Below is a small trained network, with its code and all its weights. Each question gives an input and a class and asks what happens when units are switched off, that is, made to give their printed mean instead of their output.

import numpy as np


def w(rows, s, z=0):
    codes = np.array(rows[::2]) - 128.0
    scale = np.full(codes.shape[1], s)
    scale[-1] = z or s
    return codes * scale


def f(y):
    return y / 2 * (1 + np.tanh(0.7978845608 * (y + 0.044715 * y**3)))


def log_softmax(a):
    a = a - a.max(-1, keepdims=True)
    return a - np.log(np.exp(a).sum(-1, keepdims=True))


def net(x, mask):
    res = np.array(x, float).reshape(1, 5) / 4 @ E
    y = f(res @ A[0][:, :-1].T + A[0][:, -1])
    res = res + np.where(mask, y, B[0][:, -1]) @ B[0][:, :-1]
    return log_softmax(res[-1] @ U[:, :-1].T + U[:, -1])


A, B = {}, {}
E = w([
[57,200,207,149],'x0',
[167,242,164,98],'x1',
[168,139,180,241],'x2',
[215,159,157,123],'x3',
[33,254,17,195],'x4',
],0.0064)
A[0] = w([
[113,146,159,87,247],'neuron 1',
[178,215,145,165,145],'neuron 2',
[109,106,17,69,144],'neuron 3',
[149,57,142,120,87],'neuron 4',
[135,162,137,206,160],'neuron 5',
[96,163,151,17,253],'neuron 6',
[188,223,73,142,139],'neuron 7',
[170,146,127,36,184],'neuron 8',
[188,225,100,157,112],'neuron 9',
[141,189,128,105,152],'neuron 10',
[103,72,203,180,135],'neuron 11',
[172,6,188,136,105],'neuron 12',
[162,65,17,72,61],'neuron 13',
[52,154,70,177,114],'neuron 14',
[168,147,108,163,58],'neuron 15',
[112,166,193,159,233],'neuron 16',
[170,154,96,141,94],'neuron 17',
[123,72,126,147,108],'neuron 18',
[121,118,194,250,105],'neuron 19',
],0.011,0.0043)
B[0] = w([
[163,144,177,86,197],'neuron 1',
[116,91,188,168,209],'neuron 2',
[79,122,75,55,225],'neuron 3',
[162,98,120,172,178],'neuron 4',
[78,161,181,129,187],'neuron 5',
[189,161,153,41,238],'neuron 6',
[71,49,171,123,208],'neuron 7',
[182,69,141,98,206],'neuron 8',
[85,58,176,154,201],'neuron 9',
[140,84,154,114,173],'neuron 10',
[141,198,144,175,181],'neuron 11',
[218,112,120,207,254],'neuron 12',
[199,79,35,96,214],'neuron 13',
[30,155,128,89,227],'neuron 14',
[97,112,126,146,128],'neuron 15',
[151,162,195,107,218],'neuron 16',
[105,88,128,142,135],'neuron 17',
[137,132,93,163,150],'neuron 18',
[128,251,148,121,197],'neuron 19',
],0.023,0.0073)
U = w([
[166,99,209,32,109],'0',
[136,58,94,2,26],'1',
[59,62,209,139,119],'2',
[173,101,129,180,152],'3',
[149,143,177,25,253],'4',
[29,95,62,20,119],'5',
[94,184,153,147,144],'6',
[167,42,54,97,78],'7',
],0.0071,0.0036)

Each question gives the input, the list of numbers given to net, and the class t.
The units are the neurons (one row each of A and B). Each row of codes is followed by its name. A weight is (code - 128) times the scale printed after its matrix; where a second scale follows, it is the last column's (A, B and U).
mask holds one flag per neuron, in row order. A switched-off neuron (its flag False) gives its mean, the last column of its row in B, instead of its output. The means were averaged over made-up inputs and are rounded, as every weight is.
A unit's drop is (log p(t) with every unit on - log p(t) with that unit switched off) / (log p(t) with every unit on - log p(t) with every unit switched off).
The circuit of an input: a set's keep is (log p(t) with only the set's units on - log p(t) with every unit switched off) / (log p(t) with every unit on - log p(t) with every unit switched off). Starting from the 12 units with the biggest drops (on a tie, the unit counted first), units are removed one at a time, each time the one whose removal leaves the highest keep (on an exact tie, the one counted first), for as long as the keep stays at least 0.8.
units of the circuit, in order: the units of the circuit, biggest drop first
most important unit: the unit with the biggest drop
top k neurons: the k neurons with the biggest drops, biggest first
drop when u is switched off: that unit's drop, to one decimal
input [2,-3,5,-3,-4], class 3: most important unit : neuron 12
input [0,6,-8,-5,-2], class 1: top 3 neurons : [neuron 3; neuron 16; neuron 19]
input [-2,8,2,-2,-1], class 2: units of the circuit, in order : [neuron 13; neuron 9; neuron 2]
input [-3,2,4,-1,1], class 2: units of the circuit, in order : [neuron 6; neuron 13]
input [1,4,7,6,-5], class 3: units of the circuit, in order : [neuron 12; neuron 6]
input [8,7,-1,-3,3], class 2: top 4 neurons : [neuron 9; neuron 2; neuron 7; neuron 13]
input [-8,4,3,-4,6], class 5: top 3 neurons : [neuron 3; neuron 12; neuron 14]
input [-5,-4,-1,-6,1], class 5: top 3 neurons : [neuron 3; neuron 12; neuron 8]
input [-1,0,-1,6,-6], class 3: top 2 neurons : [neuron 12; neuron 3]
input [5,-8,6,5,-5], class 6: top 3 neurons : [neuron 19; neuron 11; neuron 13]
input [3,7,-6,5,6], class 2: top 4 neurons : [neuron 9; neuron 7; neuron 2; neuron 13]
input [2,-4,1,-2,2], class 6: top 2 neurons : [neuron 13; neuron 3]
input [2,8,6,-3,-3], class 2: top 2 neurons : [neuron 2; neuron 6]
input [8,-7,-5,6,7], class 5: units of the circuit, in order : [neuron 14]
input [-6,0,8,-8,-2], class 3: top 2 neurons : [neuron 12; neuron 14]
input [-6,0,-8,0,-3], class 1: top 2 neurons : [neuron 3; neuron 6]
input [-2,1,7,0,-8], class 3: drop when neuron 12 is switched off : 0.1
input [0,-2,-8,-6,-4], class 1: drop when neuron 3 is switched off : 0.2
input [5,7,-7,2,4], class 0: drop when neuron 6 is switched off : 0.8
input [1,0,-1,2,-8], class 3: units of the circuit, in order : [neuron 12]
